[[ 12 -32 -59 -21   0 -53  20  57]
 [ 29 -44 -73 -17  -6 -53  13  63]
 [-38  32  -7 -57  44 -34  55   4]
 [ 27  -4  24  47 -44  47 -49 -41]
 [ 28 -35  34  16  45 -20  32  17]
 [-20  40 -32  15 -53  58 -55 -54]
 [ 10   5  29  38 -29  48 -50 -48]
 [ 49 -35  25  48 -53  47 -50 -37]
 [ 35 -42  22  20  36 -11  12  24]
 [-29  37 -32 -18 -31  18  -4 -27]]
|
[[ 12 -59   0  20]
 [ 29 -73  -6  13]
 [-38  -7  44  55]
 [ 27  24 -44 -49]
 [ 28  34  45  32]
 [-20 -32 -53 -55]
 [ 10  29 -29 -50]
 [ 49  25 -53 -50]
 [ 35  22  36  12]
 [-29 -32 -31  -4]]

[[-10 -52  -6]
 [ 14  17  12]
 [ 50 -34  26]
 [-48  90 -25]
 [ 43 -62  25]
 [-60  88 -31]
 [-30  50 -20]]
|
[[-10  -6]
 [ 14  12]
 [ 50  26]
 [-48 -25]
 [ 43  25]
 [-60 -31]
 [-30 -20]]

[[ 45   0  20  51  54  16 -41   6 -10  13 -32 -26 -26  19]
 [ 58  -5  40  62  64  27 -44  -6 -19  20 -32 -30 -30  24]
 [-40 -11  18 -55 -62   1  59 -38  -8  -4  49  29  29 -18]
 [ 65 -14  48  69  71  29 -58 -19 -33  19 -44 -44 -44  23]]
|
[[ 45  20  54 -41 -10 -32 -26]
 [ 58  40  64 -44 -19 -32 -30]
 [-40  18 -62  59  -8  49  29]
 [ 65  48  71 -58 -33 -44 -44]]

[[-16 -35  -1  48  -1   4  36 -37  18  34]
 [-47 -15   4  -6   2  18 -17   3  26 -16]
 [-64  -1 -29  16  35  -2   5   4  -4  -3]
 [ 14 -10  27  -4  -3  41  10  12   4 -12]
 [ 36   5  -2 -40 -16  13  31  -6 -15 -33]
 [ 44 -24  -1  57  19   1 -17   4  35   2]]
|
[[-16  -1  -1  36  18]
 [-47   4   2 -17  26]
 [-64 -29  35   5  -4]
 [ 14  27  -3  10   4]
 [ 36  -2 -16  31 -15]
 [ 44  -1  19 -17  35]]

[[-30 -36  22  -5 -35   0 -14  17]
 [ 66  15 -15  -5  22  17  33 -36]
 [ -3 -36  20  -8 -31   9   0   3]
 [-35  45 -13  19  32 -18 -17  24]
 [ 61  23 -17  -1  28  14  31 -32]]
|
[[-30  22 -35 -14]
 [ 66 -15  22  33]
 [ -3  20 -31   0]
 [-35 -13  32 -17]
 [ 61 -17  28  31]]

[[  3 -18  25  42  36 -65  12  28 -58  -2]
 [ 12 -24 -52 -10   3   1 -26 -50  16 -38]
 [ 14 -29 -58  -8   7  -3 -29 -55  15 -43]]
|
[[  3  25  36  12 -58]
 [ 12 -52   3 -26  16]
 [ 14 -58   7 -29  15]]

[[ 37 -25  16  24]
 [ 18  -8 -78  48]]
|
[[ 37  16]
 [ 18 -78]]

[[ 58 -13 -29  16  17  32  31 -30 -21 -30   1]
 [ 32 -38 -33  28  41  -2  41  -8 -24 -23 -34]
 [ -5 -45 -11  33  36 -32  28  54 -19 -26 -34]
 [  0  52  23 -37 -40  16 -42 -69  26  27  45]
 [ 50 -35 -32  25  37  14  36 -15 -32 -39 -35]
 [ -3  61  24 -43 -39  17 -45 -87  32  25  45]]
|
[[ 58 -29  17  31 -21   1]
 [ 32 -33  41  41 -24 -34]
 [ -5 -11  36  28 -19 -34]
 [  0  23 -40 -42  26  45]
 [ 50 -32  37  36 -32 -35]
 [ -3  24 -39 -45  32  45]]
